Below are the code and all the weights of a small trained network. Each question names an input and a class and asks about switching units off, where a switched-off unit gives its printed mean instead of its output.

import numpy as np


def w(rows, s, z=0):
    codes = np.array(rows[::2]) - 128.0
    scale = np.full(codes.shape[1], s)
    scale[-1] = z or s
    return codes * scale


def f(y):
    return np.maximum(y, 0)


def log_softmax(a):
    a = a - a.max(-1, keepdims=True)
    return a - np.log(np.exp(a).sum(-1, keepdims=True))


def net(x, mask):
    res = np.array(x, float).reshape(1, 8) / 4 @ E
    y = f(res @ A[0][:, :-1].T + A[0][:, -1])
    res = res + np.where(mask, y, B[0][:, -1]) @ B[0][:, :-1]
    return log_softmax(res[-1] @ U[:, :-1].T + U[:, -1])


A, B = {}, {}
E = w([
[103,105,86,144,95,175,140,126,69,144,162,105],'x0',
[192,203,41,65,145,194,119,96,167,70,46,38],'x1',
[130,129,117,138,113,137,137,127,102,133,143,128],'x2',
[6,192,182,92,69,185,172,194,96,42,73,184],'x3',
[111,97,118,76,120,105,69,177,172,168,92,135],'x4',
[83,82,71,81,12,1,155,47,179,45,109,105],'x5',
[95,108,110,154,117,157,103,133,102,121,142,101],'x6',
[146,140,129,136,146,128,161,96,171,139,110,157],'x7',
],0.0085)
A[0] = w([
[156,149,22,114,159,77,93,90,139,135,187,126,103],'n1',
[168,83,83,138,178,53,122,89,133,182,196,80,2],'n2',
[105,33,98,125,2,86,145,48,102,78,102,128,110],'n3',
[151,112,84,117,58,45,106,74,189,46,138,139,40],'n4',
[185,126,51,90,59,165,147,104,80,78,70,64,160],'n5',
[58,222,133,88,65,138,153,163,117,83,140,170,5],'n6',
[86,51,170,176,74,96,145,115,140,143,215,202,64],'n7',
],0.0081,0.004)
B[0] = w([
[68,119,146,171,82,160,81,109,162,113,65,166,206],'n1',
[116,131,136,191,37,142,188,148,161,114,82,162,219],'n2',
[159,129,34,110,206,155,112,144,80,95,161,189,252],'n3',
[188,185,11,108,158,117,107,181,68,139,178,116,234],'n4',
[75,132,216,85,131,113,85,70,117,136,142,123,227],'n5',
[132,102,156,186,80,60,207,189,153,80,103,176,195],'n6',
[88,204,212,31,104,152,139,58,148,160,151,93,213],'n7',
],0.011,0.012)
U = w([
[179,175,101,151,217,185,111,227,106,186,192,154,133],'0',
[76,114,101,180,17,80,178,143,203,92,94,122,13],'1',
[111,152,147,88,139,127,102,117,182,131,146,127,251],'2',
[65,209,148,2,112,94,124,56,224,142,137,18,2],'3',
],0.0073,0.0052)

Each question gives the input, the list of numbers given to net, and the class t.
The units are the neurons (one row each of A and B). Each row of codes is followed by its name. A weight is (code - 128) times the scale printed after its matrix; where a second scale follows, it is the last column's (A, B and U).
mask holds one flag per neuron, in row order. A switched-off neuron (its flag False) gives its mean, the last column of its row in B, instead of its output. The means were averaged over made-up inputs and are rounded, as every weight is.
A unit's drop is (log p(t) with every unit on - log p(t) with that unit switched off) / (log p(t) with every unit on - log p(t) with every unit switched off).
The circuit of an input: a set's keep is (log p(t) with only the set's units on - log p(t) with every unit switched off) / (log p(t) with every unit on - log p(t) with every unit switched off). Starting from all 7 units, units are removed one at a time, each time the one whose removal leaves the highest keep (on an exact tie, the one counted first), for as long as the keep stays at least 0.8.
units of the circuit, in order: the units of the circuit, biggest drop first
unit that matters most: the unit with the biggest drop
top k neurons: the k neurons with the biggest drops, biggest first
drop when u is switched off: that unit's drop, to one decimal
input [-1,-4,-1,2,1,-2,7,8], class 3: units of the circuit, in order : n3, n7
input [6,8,6,-3,-5,0,4,-2], class 3: unit that matters most : n5
input [4,8,-3,-6,-6,-5,-6,8], class 3: top 4 neurons : n3, n5, n6, n4
input [-7,-2,1,8,-7,-7,5,7], class 1: top 2 neurons : n6, n3
input [0,-5,-7,-6,7,-5,-8,-3], class 1: top 4 neurons : n2, n3, n4, n5
input [3,-6,7,4,-1,0,-2,8], class 3: top 2 neurons : n7, n2
input [1,2,-6,-4,-2,-1,-6,1], class 1: top 3 neurons : n7, n3, n4
input [-7,-3,2,8,8,-4,-5,4], class 1: top 2 neurons : n6, n3
input [8,4,8,-5,6,-6,-4,-2], class 2: units of the circuit, in order : n4, n3
input [0,5,-8,5,2,5,-7,2], class 0: units of the circuit, in order : n4, n7
input [3,-3,-3,1,-2,4,-4,-5], class 0: top 2 neurons : n3, n5
input [-1,5,6,-4,-5,7,3,1], class 0: top 3 neurons : n4, n3, n7
input [4,-2,-1,-7,-2,-5,-2,6], class 1: top 3 neurons : n2, n3, n4
input [6,-8,5,0,-8,4,8,1], class 3: unit that matters most : n7
input [-4,4,-8,7,-8,3,-4,4], class 1: top 2 neurons : n6, n7
input [-2,5,-2,2,2,5,5,3], class 0: units of the circuit, in order : n4, n3
input [4,5,-4,-1,-8,-2,-8,-5], class 3: top 2 neurons : n3, n5
input [5,7,3,-1,-3,0,-5,-7], class 3: top 2 neurons : n5, n3
input [0,-4,-8,-1,1,3,-1,-3], class 3: top 3 neurons : n7, n6, n2
input [1,8,-1,-6,6,8,6,-4], class 0: units of the circuit, in order : n4
input [-7,-5,0,-6,4,-6,6,-1], class 2: top 3 neurons : n4, n3, n6
input [4,-5,0,1,2,7,-6,-5], class 0: drop when n5 is switched off : 0.0
input [1,4,-2,4,-8,-3,7,3], class 1: drop when n7 is switched off : 1.0
input [5,1,-6,-5,8,1,1,6], class 1: drop when n7 is switched off : 0.1
input [2,-7,-8,2,2,0,-5,2], class 3: drop when n7 is switched off : 0.4
